Here is a tiny trained network, its code and every weight. The questions are about switching its units off for an input and a target symbol, where a switched-off unit gives its printed mean instead of its output.

import numpy as np


def w(rows, s, z=0):
    codes = np.array(rows[::2]) - 128.0
    scale = np.full(codes.shape[1], s)
    scale[-1] = z or s
    return codes * scale


def norm(h):
    return h / np.sqrt((h * h).mean(-1, keepdims=True) + 1e-5)


def f(y):
    return y / 2 * (1 + np.tanh(0.7978845608 * (y + 0.044715 * y**3)))


def softmax(a):
    e = np.exp(a - a.max(-1, keepdims=True))
    return e / e.sum(-1, keepdims=True)


def log_softmax(a):
    a = a - a.max(-1, keepdims=True)
    return a - np.log(np.exp(a).sum(-1, keepdims=True))


def net(x, mask):
    ids = ['ΠΣΦβγεζθμξτψω'.index(c) for c in x.split()]
    T = len(ids)
    res = E[ids] + P[:T]
    u = 0
    for l in range(2):
        q, k, v = (norm(res) @ M[l].T for M in (Q, K, V))
        z = softmax(np.where(np.tri(T) > 0, q @ k.T / 2**0.5, -1e9)) @ v
        res = res + np.where(mask[u], z, O[l][:, -1]) @ O[l][:, :-1]
        u += 1
        y = f(norm(res) @ A[l][:, :-1].T + A[l][:, -1])
        res = res + np.where(mask[u : u + 8], y, B[l][:, -1]) @ B[l][:, :-1]
        u += 8
    return log_softmax(norm(res)[-1] @ U[:, :-1].T + U[:, -1])


Q, K, V, O, A, B = {}, {}, {}, {}, {}, {}
E = w([
[202,156,112,130,81,164],'Π',
[164,198,171,128,161,120],'Σ',
[190,83,144,197,78,113],'Φ',
[143,214,172,197,112,114],'β',
[171,161,171,146,153,103],'γ',
[139,33,88,76,96,140],'ε',
[167,99,50,186,66,181],'ζ',
[202,111,255,150,156,134],'θ',
[164,84,171,163,200,165],'μ',
[157,137,169,204,212,188],'ξ',
[127,233,152,183,89,133],'τ',
[159,174,145,205,62,127],'ψ',
[176,159,163,143,136,106],'ω',
],0.0037)
P = w([
[175,73,85,79,111,103],'0',
[2,116,180,140,114,102],'1',
[103,188,61,48,151,156],'2',
[18,96,195,149,131,116],'3',
[105,175,60,54,147,163],'4',
[25,88,202,159,148,132],'5',
[135,177,87,30,68,141],'6',
],0.0025)
Q[0] = w([
[145,176,63,21,109,35],'L0H0',
[253,178,18,90,166,116],'L0H0',
],0.0051)
K[0] = w([
[167,154,103,131,2,58],'L0H0',
[200,187,170,167,98,86],'L0H0',
],0.0063)
V[0] = w([
[192,192,100,254,196,160],'L0H0',
[74,144,71,36,41,10],'L0H0',
],0.0019)
O[0] = w([
[78,174,66,95,75,5,248],'L0H0',
[252,73,113,239,195,230,64],'L0H0',
],0.003,0.0014)
A[0] = w([
[9,78,200,147,157,29,109],'L0N0',
[131,29,82,167,110,135,148],'L0N1',
[99,141,25,19,66,207,251],'L0N2',
[95,3,128,57,117,105,58],'L0N3',
[171,132,166,138,59,129,170],'L0N4',
[87,181,172,117,34,170,125],'L0N5',
[19,197,49,162,103,98,208],'L0N6',
[134,121,145,160,19,160,153],'L0N7',
],0.0034,0.0015)
B[0] = w([
[123,165,117,86,79,25,186],'L0N0',
[138,213,193,138,96,86,120],'L0N1',
[115,181,246,140,197,68,188],'L0N2',
[188,172,124,206,127,227,100],'L0N3',
[60,139,80,86,206,142,191],'L0N4',
[195,44,142,149,232,162,220],'L0N5',
[152,60,158,64,97,117,251],'L0N6',
[56,144,134,94,252,130,209],'L0N7',
],0.0031,0.003)
Q[1] = w([
[156,163,86,70,224,149],'L1H0',
[159,203,116,64,255,160],'L1H0',
],0.0069)
K[1] = w([
[199,119,39,135,141,136],'L1H0',
[226,76,1,150,134,107],'L1H0',
],0.0067)
V[1] = w([
[127,142,103,252,89,100],'L1H0',
[48,219,29,163,190,95],'L1H0',
],0.0033)
O[1] = w([
[237,112,132,252,178,73,176],'L1H0',
[161,124,33,106,197,201,255],'L1H0',
],0.0041,0.0013)
A[1] = w([
[218,245,174,74,152,131,163],'L1N0',
[160,72,37,25,45,254,249],'L1N1',
[188,117,76,242,190,134,145],'L1N2',
[138,134,203,119,219,74,196],'L1N3',
[95,151,179,50,31,84,112],'L1N4',
[180,175,8,126,176,180,153],'L1N5',
[107,170,237,128,9,72,109],'L1N6',
[54,126,135,52,132,156,186],'L1N7',
],0.0035,0.0016)
B[1] = w([
[93,42,85,190,87,110,212],'L1N0',
[70,253,158,147,170,110,138],'L1N1',
[149,116,128,47,78,177,169],'L1N2',
[120,137,55,112,79,152,253],'L1N3',
[178,103,125,114,125,218,191],'L1N4',
[81,95,193,130,142,109,190],'L1N5',
[142,153,162,130,197,179,219],'L1N6',
[190,132,109,148,58,82,182],'L1N7',
],0.0041,0.0028)
U = w([
[130,108,199,70,91,142,149],'Π',
[196,87,93,135,98,100,63],'Σ',
[164,111,79,132,97,124,1],'Φ',
[30,50,55,150,129,12,147],'β',
[124,113,244,121,147,170,166],'γ',
[167,69,52,110,255,203,146],'ε',
[206,83,177,238,119,39,196],'ζ',
[76,245,139,161,230,92,189],'θ',
[136,112,188,223,129,218,174],'μ',
[121,69,106,171,78,189,41],'ξ',
[71,144,176,62,61,78,141],'τ',
[162,162,86,77,90,101,72],'ψ',
[137,190,63,134,54,228,70],'ω',
],0.0065,0.0019)

Each question gives the input, a string of symbols that net reads in full, and the target symbol t.
The units are the heads (2 rows each of Q, K, V and O) and the neurons (one row each of A and B). Each row of codes is followed by its name. A weight is (code - 128) times the scale printed after its matrix; where a second scale follows, it is the last column's (O, A, B and U).
mask holds one flag per unit, layer by layer, with each layer's heads first. A switched-off unit (its flag False) gives its mean, the last column of its rows in O or B, instead of its output. The means were averaged over made-up inputs and are rounded, as every weight is.
A unit's drop is (log p(t) with every unit on - log p(t) with that unit switched off) / (log p(t) with every unit on - log p(t) with every unit switched off).
The circuit of an input: a set's keep is (log p(t) with only the set's units on - log p(t) with every unit switched off) / (log p(t) with every unit on - log p(t) with every unit switched off). Starting from the 12 units with the biggest drops (on a tie, the unit counted first), units are removed one at a time, each time the one whose removal leaves the highest keep (on an exact tie, the one counted first), for as long as the keep stays at least 0.8.
circuit, biggest first: the units of the circuit, biggest drop first
unit that matters most: the unit with the biggest drop
top k neurons: the k neurons with the biggest drops, biggest first
k most important neurons of layer l: the k neurons of layer l with the biggest drops, biggest first
input β ε β Φ, target μ: circuit, biggest first => (L0H0 L0N6)
input ψ ψ ζ ψ ψ τ, target ω: 4 most important neurons of layer 1 => (L1N5 L1N3 L1N0 L1N1)
input ζ β ζ ψ ε τ, target μ: unit that matters most => L0H0
input ψ β ψ ψ, target β: 2 most important neurons of layer 0 => (L0N7 L0N2)
input ψ τ τ ψ μ β Φ, target ε: top 3 neurons => (L0N6 L0N2 L0N7)
input μ ψ β Φ ζ ψ β, target μ: top 3 neurons => (L0N2 L0N7 L0N3)
input ψ ψ β, target ε: top 2 neurons => (L0N6 L0N0)
input τ Π ζ β ζ τ, target ω: top 3 neurons => (L1N5 L1N0 L0N6)
input β ψ Φ Π μ, target β: 2 most important neurons of layer 0 => (L0N2 L0N5)
input μ μ ω ω ε ε ψ, target μ: top 2 neurons => (L0N3 L0N2)
input τ β ψ, target θ: circuit, biggest first => (L1H0 L1N1 L1N5)
input Φ ζ Σ τ β Σ ε, target ζ: 4 most important neurons of layer 0 => (L0N2 L0N6 L0N3 L0N1)
input ψ ψ ψ ψ μ Φ ω, target ε: top 3 neurons => (L0N2 L0N6 L0N0)
input β Π β τ ε, target β: 3 most important neurons of layer 0 => (L0N2 L0N3 L0N5)
input τ ψ ε, target θ: circuit, biggest first => (L1N1 L0N3)
input τ ω Π β ω ψ γ, target θ: top 2 neurons => (L1N1 L0N0)
input ψ Π β ε Φ β γ, target ε: 2 most important neurons of layer 0 => (L0N6 L0N0)
input β ψ Π, target β: top neuron => (L0N2)
input β ψ ξ ψ, target τ: top 2 neurons => (L0N6 L0N0)
input β Φ τ, target β: most important neuron of layer 1 => (L1N0)
input ψ Π μ β Φ Π β, target ε: top 3 neurons => (L0N6 L0N5 L0N0)
input ψ τ Π β ψ ψ θ, target ε: top 4 neurons => (L0N2 L0N6 L0N4 L0N7)
input Π β β, target ω: top 2 neurons => (L0N6 L1N4)
input Σ ψ ψ Π ψ ψ, target β: top 3 neurons => (L0N7 L0N4 L0N2)
input ψ Φ Φ ψ μ Φ τ, target ε: 4 most important neurons of layer 0 => (L0N5 L0N6 L0N0 L0N2)
input ψ Φ τ, target ε: 3 most important neurons of layer 0 => (L0N6 L0N0 L0N5)
